Below are the code and all the weights of a small trained network. Each question names an input and a class and asks about switching units off, where a switched-off unit gives its printed mean instead of its output.

import numpy as np


def w(rows, s, z=0):
    codes = np.array(rows[::2]) - 128.0
    scale = np.full(codes.shape[1], s)
    scale[-1] = z or s
    return codes * scale


def norm(h):
    return h / np.sqrt((h * h).mean(-1, keepdims=True) + 1e-5)


def f(y):
    return y / 2 * (1 + np.tanh(0.7978845608 * (y + 0.044715 * y**3)))


def log_softmax(a):
    a = a - a.max(-1, keepdims=True)
    return a - np.log(np.exp(a).sum(-1, keepdims=True))


def net(x, mask):
    res = np.array(x, float).reshape(1, 2) / 4 @ E
    u = 0
    for l in range(2):
        y = f(norm(res) @ A[l][:, :-1].T + A[l][:, -1])
        res = res + np.where(mask[u : u + 4], y, B[l][:, -1]) @ B[l][:, :-1]
        u += 4
    return log_softmax(norm(res)[-1] @ U[:, :-1].T + U[:, -1])


A, B = {}, {}
E = w([
[122,206,80,54,123,197,91],'x0',
[24,204,112,122,254,167,203],'x1',
],0.008)
A[0] = w([
[11,207,168,79,229,3,144,136],'L0N0',
[19,122,194,7,59,81,31,179],'L0N1',
[46,132,56,80,94,241,41,69],'L0N2',
[98,89,215,16,38,95,116,2],'L0N3',
],0.0053,0.0028)
B[0] = w([
[190,119,107,152,107,139,174,253],'L0N0',
[82,150,114,184,132,81,176,171],'L0N1',
[75,176,121,9,68,111,99,199],'L0N2',
[136,89,102,108,163,84,151,140],'L0N3',
],0.015,0.0051)
A[1] = w([
[178,130,157,73,136,130,107,38],'L1N0',
[119,183,169,93,166,177,244,3],'L1N1',
[42,140,96,17,180,158,37,118],'L1N2',
[114,117,152,93,75,84,97,83],'L1N3',
],0.011,0.0033)
B[1] = w([
[105,119,34,78,186,139,159,120],'L1N0',
[176,103,45,76,195,140,160,252],'L1N1',
[120,137,207,218,90,101,86,254],'L1N2',
[158,182,87,91,250,142,176,194],'L1N3',
],0.013,0.0069)
U = w([
[82,31,207,202,53,185,142,87],'0',
[59,87,107,124,158,138,87,2],'1',
[88,236,154,121,117,121,76,205],'2',
[104,97,155,112,161,168,78,10],'3',
[213,64,135,162,175,57,148,202],'4',
[153,150,6,60,191,198,243,210],'5',
[57,80,143,66,159,140,146,38],'6',
],0.013,0.0064)

Each question gives the input, the list of numbers given to net, and the class t.
The units are the neurons (one row each of A and B). Each row of codes is followed by its name. A weight is (code - 128) times the scale printed after its matrix; where a second scale follows, it is the last column's (A, B and U).
mask holds one flag per neuron, layer by layer. A switched-off neuron (its flag False) gives its mean, the last column of its row in B, instead of its output. The means were averaged over made-up inputs and are rounded, as every weight is.
A unit's drop is (log p(t) with every unit on - log p(t) with that unit switched off) / (log p(t) with every unit on - log p(t) with every unit switched off).
The circuit of an input: a set's keep is (log p(t) with only the set's units on - log p(t) with every unit switched off) / (log p(t) with every unit on - log p(t) with every unit switched off). Starting from all 8 units, units are removed one at a time, each time the one whose removal leaves the highest keep (on an exact tie, the one counted first), for as long as the keep stays at least 0.8.
circuit, biggest first: the units of the circuit, biggest drop first
top k neurons: the k neurons with the biggest drops, biggest first
top k neurons in layer l: the k neurons of layer l with the biggest drops, biggest first
drop when u is switched off: that unit's drop, to one decimal
input [-6,1], class 0: circuit, biggest first	L1N1, L1N3
input [4,2], class 2: circuit, biggest first	L1N2
input [2,-4], class 5: top 3 neurons	L1N2, L0N0, L1N3
input [6,4], class 2: top 2 neurons	L0N2, L1N2
input [8,7], class 2: top 3 neurons	L1N2, L0N2, L1N3
input [2,-7], class 5: top 4 neurons	L1N2, L1N3, L0N0, L1N0
input [0,0], class 0: circuit, biggest first	L1N1, L1N3, L0N2
input [5,-5], class 2: top 2 neurons in layer 1	L1N1, L1N2
input [8,6], class 2: top 2 neurons in layer 1	L1N2, L1N3
input [3,-6], class 5: top 2 neurons	L1N2, L1N3
input [5,-7], class 5: top 2 neurons in layer 1	L1N3, L1N2
input [8,-5], class 2: drop when L1N2 is switched off	0.1
input [8,3], class 2: drop when L1N2 is switched off	0.3
input [-5,1], class 0: drop when L1N3 is switched off	0.6
